Here is a tiny trained network, its code and every weight. The questions are about switching its units off for an input and a target symbol, where a switched-off unit gives its printed mean instead of its output.

import numpy as np


def w(rows, s, z=0):
    codes = np.array(rows[::2]) - 128.0
    scale = np.full(codes.shape[1], s)
    scale[-1] = z or s
    return codes * scale


def f(y):
    return np.maximum(y, 0)


def softmax(a):
    e = np.exp(a - a.max(-1, keepdims=True))
    return e / e.sum(-1, keepdims=True)


def log_softmax(a):
    a = a - a.max(-1, keepdims=True)
    return a - np.log(np.exp(a).sum(-1, keepdims=True))


def net(x, mask):
    ids = ['ΞΨαβδζλπω'.index(c) for c in x.split()]
    T = len(ids)
    res = E[ids] + P[:T]
    u = 0
    for l in range(2):
        r = res
        for j in range(2):
            rows = slice(2 * j, 2 * j + 2)
            q, k, v = (r @ M[l][rows].T for M in (Q, K, V))
            z = softmax(np.where(np.tri(T) > 0, q @ k.T / 2**0.5, -1e9)) @ v
            o = O[l][rows]
            res = res + np.where(mask[u + j], z, o[:, -1]) @ o[:, :-1]
        u += 2
        y = f(res @ A[l][:, :-1].T + A[l][:, -1])
        res = res + np.where(mask[u : u + 12], y, B[l][:, -1]) @ B[l][:, :-1]
        u += 12
    return log_softmax(res[-1] @ U[:, :-1].T + U[:, -1])


Q, K, V, O, A, B = {}, {}, {}, {}, {}, {}
E = w([
[106,102,252,135,125,106],'Ξ',
[116,123,130,142,52,35],'Ψ',
[131,161,69,171,79,185],'α',
[125,104,149,150,105,166],'β',
[101,144,88,175,137,61],'δ',
[73,110,185,137,201,74],'ζ',
[93,218,121,126,156,124],'λ',
[196,112,123,83,147,133],'π',
[133,41,204,158,53,104],'ω',
],0.017)
P = w([
[1,112,118,94,135,205],'0',
[84,171,181,143,136,151],'1',
[129,148,161,153,146,144],'2',
[147,150,142,141,137,129],'3',
[156,137,131,151,146,125],'4',
[162,137,122,151,149,118],'5',
],0.0068)
Q[0] = w([
[142,101,99,88,192,134],'0.h1',
[210,140,2,147,99,168],'0.h1',
[101,107,208,190,119,153],'0.h2',
[193,90,164,130,151,156],'0.h2',
],0.0064)
K[0] = w([
[151,128,150,69,212,91],'0.h1',
[211,146,73,48,124,194],'0.h1',
[131,156,175,157,88,46],'0.h2',
[213,1,173,53,184,151],'0.h2',
],0.005)
V[0] = w([
[24,180,143,173,61,93],'0.h1',
[3,61,141,164,114,146],'0.h1',
[187,145,209,112,133,76],'0.h2',
[124,155,120,43,200,70],'0.h2',
],0.0046)
O[0] = w([
[160,118,102,62,185,211,254],'0.h1',
[97,16,140,86,234,217,246],'0.h1',
[116,122,253,150,64,82,131],'0.h2',
[134,167,98,79,117,49,105],'0.h2',
],0.0051,0.0014)
A[0] = w([
[105,105,127,157,81,213,149],'0.n1',
[153,135,121,79,147,196,176],'0.n2',
[155,134,132,83,135,154,166],'0.n3',
[130,65,149,170,48,42,126],'0.n4',
[122,115,151,62,186,178,110],'0.n5',
[103,126,126,190,175,81,108],'0.n6',
[141,160,103,116,92,2,135],'0.n7',
[128,132,129,149,127,127,71],'0.n8',
[158,132,182,124,133,129,130],'0.n9',
[34,100,141,108,103,85,114],'0.n10',
[3,151,136,161,144,153,254],'0.n11',
[106,175,73,142,68,32,194],'0.n12',
],0.0083,0.0037)
B[0] = w([
[184,198,136,209,75,101,189],'0.n1',
[153,113,156,90,135,188,191],'0.n2',
[167,112,110,97,148,172,165],'0.n3',
[106,52,148,167,75,195,178],'0.n4',
[89,94,204,84,163,184,178],'0.n5',
[45,102,108,157,180,125,154],'0.n6',
[170,133,18,229,187,54,171],'0.n7',
[141,113,117,103,101,118,128],'0.n8',
[147,95,122,117,132,107,163],'0.n9',
[145,40,67,199,125,84,163],'0.n10',
[132,191,152,254,144,98,253],'0.n11',
[121,117,77,248,109,162,183],'0.n12',
],0.0067,0.0063)
Q[1] = w([
[137,120,144,4,141,136],'1.h1',
[110,121,84,25,106,144],'1.h1',
[122,174,101,94,122,146],'1.h2',
[106,151,124,99,116,168],'1.h2',
],0.013)
K[1] = w([
[28,132,135,198,107,180],'1.h1',
[29,125,127,173,110,194],'1.h1',
[132,153,113,254,121,137],'1.h2',
[105,160,116,155,115,131],'1.h2',
],0.0098)
V[1] = w([
[178,165,160,36,238,191],'1.h1',
[122,14,112,62,150,254],'1.h1',
[163,86,130,66,140,126],'1.h2',
[18,121,193,168,101,124],'1.h2',
],0.0053)
O[1] = w([
[163,224,144,80,170,85,254],'1.h1',
[253,153,242,180,16,12,217],'1.h1',
[80,191,116,166,107,112,11],'1.h2',
[69,67,147,41,136,134,251],'1.h2',
],0.0052,0.002)
A[1] = w([
[156,96,132,2,101,179,245],'1.n1',
[138,163,154,101,82,134,253],'1.n2',
[109,135,66,168,53,80,18],'1.n3',
[88,178,197,140,144,116,250],'1.n4',
[166,168,160,148,75,80,192],'1.n5',
[88,208,52,129,177,199,129],'1.n6',
[168,106,145,94,64,241,138],'1.n7',
[165,139,78,180,133,127,179],'1.n8',
[145,123,105,148,139,99,187],'1.n9',
[57,119,106,85,190,125,37],'1.n10',
[199,86,153,135,106,156,39],'1.n11',
[76,82,198,86,162,125,170],'1.n12',
],0.0089,0.0018)
B[1] = w([
[38,169,199,228,140,205,181],'1.n1',
[122,125,115,254,171,125,174],'1.n2',
[110,126,208,97,199,223,215],'1.n3',
[126,125,157,50,154,183,243],'1.n4',
[133,172,146,141,171,120,245],'1.n5',
[146,119,41,85,54,151,246],'1.n6',
[53,200,116,184,122,95,222],'1.n7',
[182,108,128,80,99,104,254],'1.n8',
[123,140,131,90,154,117,188],'1.n9',
[79,104,77,141,169,58,178],'1.n10',
[83,186,121,94,134,47,221],'1.n11',
[154,143,123,65,49,74,211],'1.n12',
],0.008,0.006)
U = w([
[126,139,96,18,128,163,188],'Ξ',
[78,106,113,75,166,63,38],'Ψ',
[91,115,109,125,55,60,64],'α',
[210,169,94,88,116,2,161],'β',
[94,107,39,160,169,76,4],'δ',
[149,95,175,27,75,153,121],'ζ',
[140,131,81,119,44,157,99],'λ',
[95,185,191,153,190,167,182],'π',
[150,34,133,116,130,186,166],'ω',
],0.0074,0.0033)

Each question gives the input, a string of symbols that net reads in full, and the target symbol t.
The units are the heads (2 rows each of Q, K, V and O) and the neurons (one row each of A and B). Each row of codes is followed by its name. A weight is (code - 128) times the scale printed after its matrix; where a second scale follows, it is the last column's (O, A, B and U).
mask holds one flag per unit, layer by layer, with each layer's heads first. A switched-off unit (its flag False) gives its mean, the last column of its rows in O or B, instead of its output. The means were averaged over made-up inputs and are rounded, as every weight is.
A unit's drop is (log p(t) with every unit on - log p(t) with that unit switched off) / (log p(t) with every unit on - log p(t) with every unit switched off).
The circuit of an input: a set's keep is (log p(t) with only the set's units on - log p(t) with every unit switched off) / (log p(t) with every unit on - log p(t) with every unit switched off). Starting from the 12 units with the biggest drops (on a tie, the unit counted first), units are removed one at a time, each time the one whose removal leaves the highest keep (on an exact tie, the one counted first), for as long as the keep stays at least 0.8.
units of the circuit, in order: the units of the circuit, biggest drop first
most important unit: the unit with the biggest drop
top k neurons: the k neurons with the biggest drops, biggest first
k most important neurons of layer l: the k neurons of layer l with the biggest drops, biggest first
which heads matter: for each layer, one digit per head in row order, 1 if its drop is at least 0.15 and else 0, layers parted by /
drop when u is switched off: that unit's drop, to one decimal
input ω α π λ α, target β: units of the circuit, in order : 1.h1; 0.n11; 0.n1
input π β δ, target π: units of the circuit, in order : 1.n3; 0.n11; 1.h2; 0.n12
input π Ψ β λ π Ψ, target π: units of the circuit, in order : 1.n3; 0.n12
input Ψ λ π α Ψ λ, target β: units of the circuit, in order : 1.h1; 1.n3; 0.n11
input π λ λ δ β ω, target π: which heads matter : 00 / 11
input α δ δ, target δ: which heads matter : 00 / 10
input λ λ α, target λ: which heads matter : 00 / 10
input α β δ α ω, target α: which heads matter : 00 / 00
input ω β β λ, target Ξ: units of the circuit, in order : 1.n6; 1.h1; 0.n4
input δ Ξ δ δ, target δ: 2 most important neurons of layer 1 : 1.n10; 1.n4
input α π π β π, target β: top 2 neurons : 0.n7; 0.n11
input ζ β α α Ψ, target ω: most important unit : 1.n3
input ω β ω λ π β, target β: 3 most important neurons of layer 1 : 1.n3; 1.n1; 1.n11
input λ β δ β π ω, target π: units of the circuit, in order : 1.h2; 1.n5; 1.n6; 1.n12
input λ Ψ Ψ, target ω: most important unit : 1.h1
input α π π, target β: which heads matter : 11 / 01
input β ζ β π, target π: which heads matter : 00 / 00
input Ψ λ λ, target Ξ: which heads matter : 00 / 10
input α ω π α, target β: top 2 neurons : 1.n8; 1.n1
input ω δ δ β ζ, target Ψ: top 3 neurons : 1.n10; 0.n1; 1.n12
input Ξ λ π β ζ Ψ, target π: 3 most important neurons of layer 1 : 1.n3; 1.n5; 1.n6
input β β λ Ξ, target ζ: 2 most important neurons of layer 1 : 1.n12; 1.n4
input ζ Ψ π, target π: top 2 neurons : 1.n1; 0.n11
input λ α λ Ξ, target ζ: drop when 1.n4 is switched off : 0.1
input ω λ ζ, target Ψ: drop when 0.n11 is switched off : 0.1
input ζ ω ω, target α: drop when 0.n4 is switched off : 0.2
input π λ Ψ λ ω λ, target β: drop when 1.h1 is switched off : 0.4
